Here is a tiny trained network, its code and every weight. The questions are about switching its units off for an input and a class, where a switched-off unit gives its printed mean instead of its output.

import numpy as np


def w(rows, s, z=0):
    codes = np.array(rows[::2]) - 128.0
    scale = np.full(codes.shape[1], s)
    scale[-1] = z or s
    return codes * scale


def f(y):
    return np.maximum(y, 0)


def log_softmax(a):
    a = a - a.max(-1, keepdims=True)
    return a - np.log(np.exp(a).sum(-1, keepdims=True))


def net(x, mask):
    res = np.array(x, float).reshape(1, 8) / 4 @ E
    y = f(res @ A[0][:, :-1].T + A[0][:, -1])
    res = res + np.where(mask, y, B[0][:, -1]) @ B[0][:, :-1]
    return log_softmax(res[-1] @ U[:, :-1].T + U[:, -1])


A, B = {}, {}
E = w([
[240,23,125,140,26,111,82],'x0',
[145,144,142,123,129,134,120],'x1',
[120,119,119,132,128,125,132],'x2',
[110,110,114,134,127,118,134],'x3',
[215,211,63,174,139,43,184],'x4',
[143,95,217,230,145,172,253],'x5',
[122,121,122,127,125,128,134],'x6',
[132,131,131,120,122,131,130],'x7',
],0.014)
A[0] = w([
[141,133,142,167,88,82,180,98],'n0',
[88,190,201,204,157,140,226,126],'n1',
[135,193,119,122,218,118,217,84],'n2',
[27,115,192,118,131,199,80,179],'n3',
[95,181,147,226,165,163,189,113],'n4',
[95,173,85,122,140,54,60,73],'n5',
[192,80,141,171,29,103,109,7],'n6',
[8,213,121,89,242,148,144,199],'n7',
[151,78,184,206,141,190,199,55],'n8',
[100,169,70,39,121,56,73,88],'n9',
[86,192,71,60,60,86,107,87],'n10',
[75,99,148,97,73,143,41,146],'n11',
[201,170,24,159,140,81,125,43],'n12',
[91,183,103,206,105,153,191,107],'n13',
[61,73,206,70,143,200,125,32],'n14',
[48,195,100,106,160,180,130,58],'n15',
[155,57,117,84,95,168,48,131],'n16',
[146,85,207,163,125,149,192,9],'n17',
[80,154,137,138,175,175,204,108],'n18',
[145,84,166,184,162,143,153,200],'n19',
[142,72,129,100,102,95,30,151],'n20',
[204,79,115,181,22,137,107,137],'n21',
[99,44,134,94,44,211,27,161],'n22',
[24,201,167,132,130,152,81,94],'n23',
[153,82,199,242,136,183,177,90],'n24',
[23,76,211,90,115,215,86,186],'n25',
],0.011,0.012)
B[0] = w([
[116,174,171,135,170,176,160,163],'n0',
[39,153,118,155,173,171,99,212],'n1',
[94,166,125,173,149,164,142,188],'n2',
[121,95,129,128,82,73,119,218],'n3',
[90,170,132,139,178,151,108,192],'n4',
[200,116,151,146,110,149,195,182],'n5',
[237,142,196,213,105,174,249,181],'n6',
[237,92,146,107,40,106,185,253],'n7',
[166,72,149,90,50,81,136,202],'n8',
[178,149,157,123,86,140,157,212],'n9',
[199,111,110,163,84,126,166,192],'n10',
[56,151,110,132,172,144,106,202],'n11',
[147,71,144,52,47,70,125,185],'n12',
[102,151,128,166,168,164,117,170],'n13',
[209,197,156,253,151,214,217,188],'n14',
[73,88,69,68,102,133,64,179],'n15',
[80,155,100,126,152,151,80,204],'n16',
[132,23,41,27,21,75,61,176],'n17',
[92,163,131,139,175,111,120,178],'n18',
[139,175,151,172,186,138,166,196],'n19',
[61,150,100,145,158,148,64,202],'n20',
[132,50,118,58,74,83,107,216],'n21',
[58,168,99,149,178,147,70,242],'n22',
[152,73,97,106,88,109,125,182],'n23',
[198,119,167,109,98,122,154,216],'n24',
[201,49,101,89,28,96,153,242],'n25',
],0.013,0.026)
U = w([
[115,72,111,34,91,78,71,251],'0',
[168,141,149,181,122,155,217,206],'1',
[5,188,113,179,231,141,69,102],'2',
],0.016,0.0024)

Each question gives the input, the list of numbers given to net, and the class t.
The units are the neurons (one row each of A and B). Each row of codes is followed by its name. A weight is (code - 128) times the scale printed after its matrix; where a second scale follows, it is the last column's (A, B and U).
mask holds one flag per neuron, in row order. A switched-off neuron (its flag False) gives its mean, the last column of its row in B, instead of its output. The means were averaged over made-up inputs and are rounded, as every weight is.
A unit's drop is (log p(t) with every unit on - log p(t) with that unit switched off) / (log p(t) with every unit on - log p(t) with every unit switched off).
unit that matters most: the unit with the biggest drop
top k neurons: the k neurons with the biggest drops, biggest first
drop of u: that unit's drop, to one decimal
input [6,-7,-3,-4,1,1,-7,7], class 1: unit that matters most	n6
input [7,-6,-4,4,-1,8,-7,8], class 0: top 4 neurons	[n17 n21 n14 n8]
input [-1,2,2,-2,-7,2,4,6], class 1: top 3 neurons	[n14 n21 n12]
input [1,-1,8,1,-1,3,-8,-1], class 0: top 2 neurons	[n14 n6]
input [5,4,-6,8,-4,6,7,2], class 0: top 2 neurons	[n17 n21]
input [-1,5,6,8,4,-3,6,-3], class 1: top 2 neurons	[n21 n17]
input [5,-4,-5,5,0,3,-6,2], class 0: top 3 neurons	[n14 n21 n5]
input [0,2,-2,1,2,-6,7,-3], class 1: top 4 neurons	[n21 n17 n5 n15]
input [1,-6,7,-5,-7,-8,1,6], class 2: top 2 neurons	[n22 n11]
input [2,-1,-8,-1,0,2,3,-3], class 0: top 3 neurons	[n14 n6 n5]
input [3,6,3,-1,-2,8,1,0], class 0: top 2 neurons	[n17 n8]
input [-8,3,-5,1,1,-8,0,-3], class 1: drop of n2	0.1
input [1,5,3,7,-4,-7,-6,-5], class 2: drop of n20	0.2
input [-6,0,-8,-3,1,6,4,8], class 2: unit that matters most	n1
input [3,7,-3,6,-5,4,-5,1], class 0: drop of n17	0.5
